Below are the code and all the weights of a small trained network. Each question names an input and a target symbol and asks about switching units off, where a switched-off unit gives its printed mean instead of its output.

import numpy as np


def w(rows, s, z=0):
    codes = np.array(rows[::2]) - 128.0
    scale = np.full(codes.shape[1], s)
    scale[-1] = z or s
    return codes * scale


def f(y):
    return np.maximum(y, 0)


def softmax(a):
    e = np.exp(a - a.max(-1, keepdims=True))
    return e / e.sum(-1, keepdims=True)


def log_softmax(a):
    a = a - a.max(-1, keepdims=True)
    return a - np.log(np.exp(a).sum(-1, keepdims=True))


def net(x, mask):
    ids = ['ΔΘΛΞΠΦΨγημσω'.index(c) for c in x.split()]
    T = len(ids)
    res = E[ids] + P[:T]
    u = 0
    for l in range(2):
        r = res
        for j in range(2):
            rows = slice(4 * j, 4 * j + 4)
            q, k, v = (r @ M[l][rows].T for M in (Q, K, V))
            z = softmax(np.where(np.tri(T) > 0, q @ k.T / 4**0.5, -1e9)) @ v
            o = O[l][rows]
            res = res + np.where(mask[u + j], z, o[:, -1]) @ o[:, :-1]
        u += 2
        y = f(res @ A[l][:, :-1].T + A[l][:, -1])
        res = res + np.where(mask[u : u + 16], y, B[l][:, -1]) @ B[l][:, :-1]
        u += 16
    return log_softmax(res[-1] @ U[:, :-1].T + U[:, -1])


Q, K, V, O, A, B = {}, {}, {}, {}, {}, {}
E = w([
[223,121,65,55,130,164],'Δ',
[201,190,119,125,195,70],'Θ',
[163,45,84,92,81,209],'Λ',
[208,19,53,31,123,139],'Ξ',
[110,135,177,43,86,93],'Π',
[146,198,170,219,207,42],'Φ',
[139,204,244,143,47,212],'Ψ',
[145,54,60,164,59,214],'γ',
[182,128,187,236,90,187],'η',
[37,191,148,216,113,173],'μ',
[187,104,129,189,150,75],'σ',
[254,87,182,156,106,145],'ω',
],0.012)
P = w([
[154,56,118,154,176,101],'0',
[136,253,107,98,106,118],'1',
[118,160,131,134,171,179],'2',
[109,119,149,140,53,99],'3',
[133,175,135,141,155,208],'4',
[89,176,158,185,58,102],'5',
[138,181,120,119,187,169],'6',
[61,143,162,165,44,97],'7',
[98,200,122,139,169,190],'8',
[78,166,149,188,83,84],'9',
[113,171,92,142,188,193],'10',
],0.017)
Q[0] = w([
[198,193,106,85,186,162],'0.h0',
[190,109,85,183,149,161],'0.h0',
[75,56,145,57,203,127],'0.h0',
[143,80,92,165,146,110],'0.h0',
[154,186,86,73,112,162],'0.h1',
[44,128,62,108,178,231],'0.h1',
[64,143,114,142,20,106],'0.h1',
[179,146,104,168,254,192],'0.h1',
],0.0071)
K[0] = w([
[137,80,236,154,230,142],'0.h0',
[241,112,24,169,22,214],'0.h0',
[151,136,117,58,209,226],'0.h0',
[36,173,166,216,178,114],'0.h0',
[110,248,7,27,77,189],'0.h1',
[177,56,189,209,232,131],'0.h1',
[28,104,62,119,54,57],'0.h1',
[77,1,23,74,190,116],'0.h1',
],0.0055)
V[0] = w([
[73,216,95,161,147,105],'0.h0',
[88,178,179,181,157,179],'0.h0',
[167,104,109,164,212,97],'0.h0',
[191,165,146,40,162,255],'0.h0',
[182,130,68,162,187,53],'0.h1',
[197,37,122,141,155,175],'0.h1',
[99,108,161,64,49,120],'0.h1',
[183,163,184,97,205,160],'0.h1',
],0.0089)
O[0] = w([
[172,108,146,128,116,182,56],'0.h0',
[148,89,143,123,75,192,250],'0.h0',
[94,105,115,103,80,102,114],'0.h0',
[122,216,152,215,162,142,171],'0.h0',
[131,172,117,84,116,122,96],'0.h1',
[4,172,149,126,132,142,202],'0.h1',
[80,105,58,163,186,128,34],'0.h1',
[121,213,158,182,121,103,232],'0.h1',
],0.011,0.0015)
A[0] = w([
[161,135,135,121,139,103,50],'0.n0',
[66,129,145,166,82,146,130],'0.n1',
[138,66,96,91,22,69,129],'0.n2',
[117,141,89,158,77,203,185],'0.n3',
[199,148,161,104,117,157,252],'0.n4',
[89,186,171,138,156,221,97],'0.n5',
[165,192,64,185,116,103,176],'0.n6',
[1,72,115,79,163,103,52],'0.n7',
[98,140,106,153,180,106,74],'0.n8',
[201,132,120,210,124,194,232],'0.n9',
[90,84,176,114,68,103,156],'0.n10',
[140,185,178,105,135,196,200],'0.n11',
[44,129,157,110,70,161,154],'0.n12',
[77,136,82,78,157,170,123],'0.n13',
[68,61,127,185,148,161,226],'0.n14',
[77,134,209,149,176,72,125],'0.n15',
],0.0092,0.002)
B[0] = w([
[128,136,115,84,3,177,137],'0.n0',
[108,170,145,102,86,148,180],'0.n1',
[94,67,97,66,85,142,186],'0.n2',
[140,137,188,126,187,13,199],'0.n3',
[41,109,19,171,125,182,191],'0.n4',
[155,95,60,81,106,114,247],'0.n5',
[107,36,140,92,45,21,183],'0.n6',
[115,116,107,29,158,200,156],'0.n7',
[110,236,105,143,89,187,147],'0.n8',
[91,150,69,53,126,78,234],'0.n9',
[70,200,170,168,80,140,157],'0.n10',
[150,141,37,82,205,179,224],'0.n11',
[134,143,195,144,207,166,185],'0.n12',
[181,174,56,153,94,112,157],'0.n13',
[216,140,176,130,126,130,169],'0.n14',
[111,180,75,106,176,125,169],'0.n15',
],0.0057,0.013)
Q[1] = w([
[135,160,1,142,117,129],'1.h0',
[150,150,60,107,196,140],'1.h0',
[135,195,155,102,123,135],'1.h0',
[89,155,73,142,182,198],'1.h0',
[185,86,125,125,102,191],'1.h1',
[150,188,86,148,121,70],'1.h1',
[203,47,130,226,82,130],'1.h1',
[158,86,162,228,99,99],'1.h1',
],0.0086)
K[1] = w([
[74,77,175,157,129,175],'1.h0',
[76,163,137,106,127,134],'1.h0',
[17,134,158,2,82,109],'1.h0',
[103,174,238,60,169,50],'1.h0',
[115,79,167,144,169,153],'1.h1',
[79,185,71,153,58,163],'1.h1',
[187,154,107,174,106,94],'1.h1',
[242,62,141,152,223,170],'1.h1',
],0.0077)
V[1] = w([
[170,206,143,184,125,152],'1.h0',
[114,151,56,97,212,201],'1.h0',
[103,163,99,123,133,8],'1.h0',
[131,187,30,153,148,32],'1.h0',
[232,191,164,240,110,184],'1.h1',
[138,92,44,128,121,254],'1.h1',
[211,130,139,86,83,164],'1.h1',
[170,100,93,118,176,67],'1.h1',
],0.009)
O[1] = w([
[159,255,52,202,105,123,85],'1.h0',
[52,137,85,157,139,71,170],'1.h0',
[107,174,151,86,125,94,158],'1.h0',
[86,190,99,69,149,78,145],'1.h0',
[174,136,95,140,132,114,4],'1.h1',
[100,113,144,145,189,145,136],'1.h1',
[203,49,130,96,118,154,115],'1.h1',
[102,90,86,84,153,82,107],'1.h1',
],0.0099,0.026)
A[1] = w([
[150,174,177,125,51,115,235],'1.n0',
[54,97,202,147,160,146,184],'1.n1',
[169,178,98,113,195,154,219],'1.n2',
[130,69,118,78,41,138,57],'1.n3',
[217,78,94,147,157,120,114],'1.n4',
[88,90,66,145,96,159,178],'1.n5',
[127,138,65,171,148,88,182],'1.n6',
[154,77,146,108,206,159,97],'1.n7',
[143,197,118,93,86,72,4],'1.n8',
[128,196,132,84,151,141,222],'1.n9',
[160,115,94,144,119,106,179],'1.n10',
[101,156,88,190,104,191,103],'1.n11',
[112,110,78,61,135,112,123],'1.n12',
[101,130,132,169,248,116,98],'1.n13',
[83,96,127,163,171,170,58],'1.n14',
[108,184,131,140,120,149,142],'1.n15',
],0.011,0.0038)
B[1] = w([
[124,124,100,76,94,168,173],'1.n0',
[155,88,87,156,157,62,252],'1.n1',
[199,90,172,168,203,67,157],'1.n2',
[90,234,68,142,180,152,216],'1.n3',
[143,172,127,184,120,97,152],'1.n4',
[130,117,196,143,112,172,171],'1.n5',
[123,75,78,110,156,148,162],'1.n6',
[125,140,155,95,159,79,178],'1.n7',
[114,129,196,106,185,166,212],'1.n8',
[170,110,135,123,47,64,227],'1.n9',
[139,208,68,113,233,81,137],'1.n10',
[188,133,30,81,88,136,161],'1.n11',
[203,139,207,254,83,158,220],'1.n12',
[101,123,140,162,63,196,203],'1.n13',
[177,170,106,137,110,176,185],'1.n14',
[163,148,123,67,108,103,196],'1.n15',
],0.0069,0.025)
U = w([
[182,198,201,151,208,118,76],'Δ',
[193,105,195,90,82,144,147],'Θ',
[131,171,74,128,116,174,134],'Λ',
[120,180,145,151,156,146,81],'Ξ',
[179,59,172,135,68,110,255],'Π',
[127,147,137,44,196,199,116],'Φ',
[206,179,86,133,199,101,160],'Ψ',
[95,192,145,147,175,254,128],'γ',
[194,140,154,140,54,187,128],'η',
[176,242,207,196,219,216,44],'μ',
[138,85,145,60,174,90,104],'σ',
[145,129,80,36,137,106,119],'ω',
],0.006,0.005)

Each question gives the input, a string of symbols that net reads in full, and the target symbol t.
The units are the heads (4 rows each of Q, K, V and O) and the neurons (one row each of A and B). Each row of codes is followed by its name. A weight is (code - 128) times the scale printed after its matrix; where a second scale follows, it is the last column's (O, A, B and U).
mask holds one flag per unit, layer by layer, with each layer's heads first. A switched-off unit (its flag False) gives its mean, the last column of its rows in O or B, instead of its output. The means were averaged over made-up inputs and are rounded, as every weight is.
A unit's drop is (log p(t) with every unit on - log p(t) with that unit switched off) / (log p(t) with every unit on - log p(t) with every unit switched off).
The circuit of an input: a set's keep is (log p(t) with only the set's units on - log p(t) with every unit switched off) / (log p(t) with every unit on - log p(t) with every unit switched off). Starting from the 12 units with the biggest drops (on a tie, the unit counted first), units are removed one at a time, each time the one whose removal leaves the highest keep (on an exact tie, the one counted first), for as long as the keep stays at least 0.8.
circuit, biggest first: the units of the circuit, biggest drop first
most important unit: the unit with the biggest drop
k most important neurons: the k neurons with the biggest drops, biggest first
top k neurons in layer l: the k neurons of layer l with the biggest drops, biggest first
heads that matter: for each layer, one digit per head in row order, 1 if its drop is at least 0.15 and else 0, layers parted by /
input Ξ μ σ Ψ Δ Θ γ Φ Δ, target Ξ: heads that matter -> 11 / 11
input Λ Δ σ η μ Φ Θ Φ, target γ: 2 most important neurons -> [1.n3, 1.n9]
input μ Ψ η Θ, target Ψ: most important unit -> 1.h1
input μ Π Φ Ψ Ψ Δ, target Ψ: 4 most important neurons -> [1.n10, 1.n13, 1.n8, 1.n4]
input γ Φ γ μ η, target γ: top 2 neurons in layer 1 -> [1.n9, 1.n13]
input γ Δ Ξ η Φ Λ Φ, target γ: circuit, biggest first -> [0.h1, 1.n13, 1.h1]
input Φ σ γ Ψ γ Ψ ω Δ, target Ψ: heads that matter -> 01 / 11
input γ Θ Ψ Ξ Ψ Λ Θ, target γ: circuit, biggest first -> [0.h1, 0.h0, 1.n13, 1.h1]
input γ Π γ σ γ, target γ: circuit, biggest first -> [0.h1, 1.h1]
input γ σ Δ Φ η σ Δ Ξ σ, target γ: circuit, biggest first -> [0.h1, 1.h1, 0.h0]
input γ σ ω Λ η Ξ Ψ, target γ: circuit, biggest first -> [0.h1, 0.h0, 1.h1]
input Δ η γ Ξ Δ, target Δ: 2 most important neurons -> [1.n8, 1.n12]
input μ Φ σ γ Λ μ γ Ψ γ σ Δ, target μ: circuit, biggest first -> [0.h0, 1.h0, 1.n9]
input Δ Λ η Φ σ Φ Λ, target Δ: most important unit -> 0.h0
input Θ ω σ Θ η, target Θ: heads that matter -> 11 / 10
input ω Φ Φ Π Ψ ω Δ γ Φ, target ω: heads that matter -> 11 / 01
input γ Δ Π Π γ Ξ ω, target γ: 3 most important neurons -> [0.n7, 1.n9, 1.n13]
input Δ γ Φ Δ Θ, target Δ: top 2 neurons in layer 0 -> [0.n11, 0.n15]
input σ Φ Θ, target σ: 2 most important neurons -> [1.n1, 0.n7]
input γ Π σ Φ η Φ Φ γ Θ, target γ: most important unit -> 0.n7
input Ξ η μ Φ Θ, target Ξ: top 2 neurons in layer 1 -> [1.n12, 1.n13]
input Φ Φ Φ Ψ Ψ, target Φ: 2 most important neurons -> [0.n2, 1.n3]
input Φ η η Λ Ψ Δ Δ Θ Φ Φ ω, target Φ: top 2 neurons in layer 0 -> [0.n2, 0.n11]
input Ψ Π Π Ψ Θ Δ η γ η, target Ψ: heads that matter -> 10 / 11
input η Ψ σ Θ Ξ Φ γ, target η: heads that matter -> 11 / 11
input Π σ ω μ μ, target Π: heads that matter -> 11 / 10
input Λ η μ γ Λ Φ Ψ, target Λ: heads that matter -> 01 / 11
input σ Δ γ ω Θ μ ω γ Π γ Ψ, target σ: most important unit -> 0.h0
